Below are the code and all the weights of a small trained network. Each question names an input and a target symbol and asks about switching units off, where a switched-off unit gives its printed mean instead of its output.

import numpy as np


def w(rows, s, z=0):
    codes = np.array(rows[::2]) - 128.0
    scale = np.full(codes.shape[1], s)
    scale[-1] = z or s
    return codes * scale


def f(y):
    return np.maximum(y, 0)


def softmax(a):
    e = np.exp(a - a.max(-1, keepdims=True))
    return e / e.sum(-1, keepdims=True)


def log_softmax(a):
    a = a - a.max(-1, keepdims=True)
    return a - np.log(np.exp(a).sum(-1, keepdims=True))


def net(x, mask):
    ids = ['ΨΩαηξστ'.index(c) for c in x.split()]
    T = len(ids)
    res = E[ids] + P[:T]
    r = res
    for j in range(2):
        rows = slice(2 * j, 2 * j + 2)
        q, k, v = (r @ M[0][rows].T for M in (Q, K, V))
        z = softmax(np.where(np.tri(T) > 0, q @ k.T / 2**0.5, -1e9)) @ v
        o = O[0][rows]
        res = res + np.where(mask[j], z, o[:, -1]) @ o[:, :-1]
    y = f(res @ A[0][:, :-1].T + A[0][:, -1])
    res = res + np.where(mask[2:6], y, B[0][:, -1]) @ B[0][:, :-1]
    return log_softmax(res[-1] @ U[:, :-1].T + U[:, -1])


Q, K, V, O, A, B = {}, {}, {}, {}, {}, {}
E = w([
[169,135,148,236,223,73,157,59],'Ψ',
[166,33,193,184,97,166,77,75],'Ω',
[49,142,133,86,133,71,192,71],'α',
[114,98,178,174,59,212,220,95],'η',
[44,64,206,153,216,70,115,160],'ξ',
[161,91,144,26,154,133,100,2],'σ',
[65,58,139,201,8,59,100,166],'τ',
],0.0081)
P = w([
[98,1,49,199,177,181,153,86],'0',
[150,70,74,109,108,46,178,37],'1',
[99,66,136,167,161,181,114,92],'2',
[44,50,110,240,201,134,193,70],'3',
[156,114,121,89,104,38,186,64],'4',
[115,107,169,153,140,177,96,122],'5',
[45,60,144,230,206,139,184,54],'6',
[174,149,162,74,110,29,188,88],'7',
[125,150,207,141,135,167,77,133],'8',
[47,79,155,231,192,143,184,43],'9',
[194,180,196,56,120,12,193,129],'10',
[133,194,251,140,127,163,56,144],'11',
[53,102,155,230,161,153,192,22],'12',
],0.0086)
Q[0] = w([
[178,184,133,83,106,104,100,221],'head 1',
[133,203,21,89,93,248,53,254],'head 1',
[182,127,62,27,82,84,145,242],'head 2',
[27,69,131,176,120,115,160,72],'head 2',
],0.0093)
K[0] = w([
[132,42,40,121,137,81,216,115],'head 1',
[54,2,37,171,168,155,140,60],'head 1',
[109,19,51,176,157,167,163,79],'head 2',
[136,250,226,134,117,200,43,152],'head 2',
],0.0085)
V[0] = w([
[124,227,92,97,241,6,212,113],'head 1',
[90,81,152,224,221,86,11,194],'head 1',
[140,119,162,47,242,140,66,103],'head 2',
[2,106,155,58,111,97,79,154],'head 2',
],0.0074)
O[0] = w([
[80,73,84,93,167,162,141,52,251],'head 1',
[74,109,178,110,181,86,26,188,204],'head 1',
[177,78,117,92,189,104,173,243,175],'head 2',
[143,147,51,145,156,194,97,195,55],'head 2',
],0.011,0.0021)
A[0] = w([
[110,132,30,2,14,76,168,126,15],'neuron 1',
[144,80,156,138,162,54,174,198,173],'neuron 2',
[73,136,138,195,135,195,50,212,254],'neuron 3',
[215,107,101,63,64,55,64,74,122],'neuron 4',
],0.0067,0.0019)
B[0] = w([
[63,246,157,117,117,2,39,165,190],'neuron 1',
[179,90,176,59,102,163,87,199,254],'neuron 2',
[117,197,32,137,201,86,143,91,243],'neuron 3',
[251,125,65,41,162,187,121,223,184],'neuron 4',
],0.008,0.0045)
U = w([
[29,41,229,93,115,143,76,109,117],'Ψ',
[165,176,188,130,59,62,43,207,150],'Ω',
[118,81,8,160,187,208,215,63,193],'α',
[147,182,189,208,64,116,216,97,151],'η',
[171,177,34,59,194,136,94,178,83],'ξ',
[254,60,114,89,99,228,167,198,189],'σ',
[40,228,62,156,133,55,94,92,3],'τ',
],0.0083,0.0044)

Each question gives the input, a string of symbols that net reads in full, and the target symbol t.
The units are the heads (2 rows each of Q, K, V and O) and the neurons (one row each of A and B). Each row of codes is followed by its name. A weight is (code - 128) times the scale printed after its matrix; where a second scale follows, it is the last column's (O, A, B and U).
mask holds one flag per unit, heads first, then neurons. A switched-off unit (its flag False) gives its mean, the last column of its rows in O or B, instead of its output. The means were averaged over made-up inputs and are rounded, as every weight is.
A unit's drop is (log p(t) with every unit on - log p(t) with that unit switched off) / (log p(t) with every unit on - log p(t) with every unit switched off).
The circuit of an input: a set's keep is (log p(t) with only the set's units on - log p(t) with every unit switched off) / (log p(t) with every unit on - log p(t) with every unit switched off). Starting from all 6 units, units are removed one at a time, each time the one whose removal leaves the highest keep (on an exact tie, the one counted first), for as long as the keep stays at least 0.8.
units of the circuit, in order: the units of the circuit, biggest drop first
most important unit: the unit with the biggest drop
k most important neurons: the k neurons with the biggest drops, biggest first
heads that matter: for each layer, one digit per head in row order, 1 if its drop is at least 0.15 and else 0, layers parted by /
input η α Ω τ, target Ω: most important unit -> head 1
input α Ψ ξ Ψ α Ψ η η τ ξ, target τ: heads that matter -> 11
input Ψ η Ψ α Ψ η Ψ α α α ξ, target Ψ: units of the circuit, in order -> (head 1; neuron 3)
input Ψ Ψ Ψ, target Ψ: units of the circuit, in order -> (head 2; head 1)
input ξ α Ψ Ψ Ψ α η ξ Ψ η η σ τ, target σ: units of the circuit, in order -> (head 2; neuron 2)
input η α α, target α: 2 most important neurons -> (neuron 2; neuron 1)
input τ Ψ ξ Ω, target ξ: 2 most important neurons -> (neuron 3; neuron 2)
input η τ ξ ξ, target ξ: units of the circuit, in order -> (neuron 3; head 2; head 1)
input η Ψ α Ψ Ψ ξ η, target ξ: units of the circuit, in order -> (head 1; head 2; neuron 3)
input σ Ψ α ξ, target α: units of the circuit, in order -> (head 2; head 1)
input τ α α Ω Ψ Ψ Ψ Ψ ξ ξ, target ξ: units of the circuit, in order -> (head 2; neuron 3; head 1)
input Ψ Ω α η α α Ψ Ψ Ψ σ ξ τ, target τ: units of the circuit, in order -> (neuron 3; head 2; neuron 2)
input Ω Ω η Ψ η Ψ, target η: units of the circuit, in order -> (head 2; head 1; neuron 2)
input Ψ α Ψ Ψ Ψ ξ ξ Ψ η τ, target η: most important unit -> head 1
input η τ Ψ Ω Ψ α Ω, target α: heads that matter -> 01
input Ω Ψ σ τ τ τ Ψ α α, target α: heads that matter -> 11
input Ψ Ψ η η η Ψ τ η, target η: heads that matter -> 10
input η Ψ Ψ Ψ η Ψ σ Ω, target σ: heads that matter -> 00
input α Ψ α τ, target α: 2 most important neurons -> (neuron 1; neuron 3)
input α τ τ τ σ σ α α τ η, target τ: most important neuron -> (neuron 3)
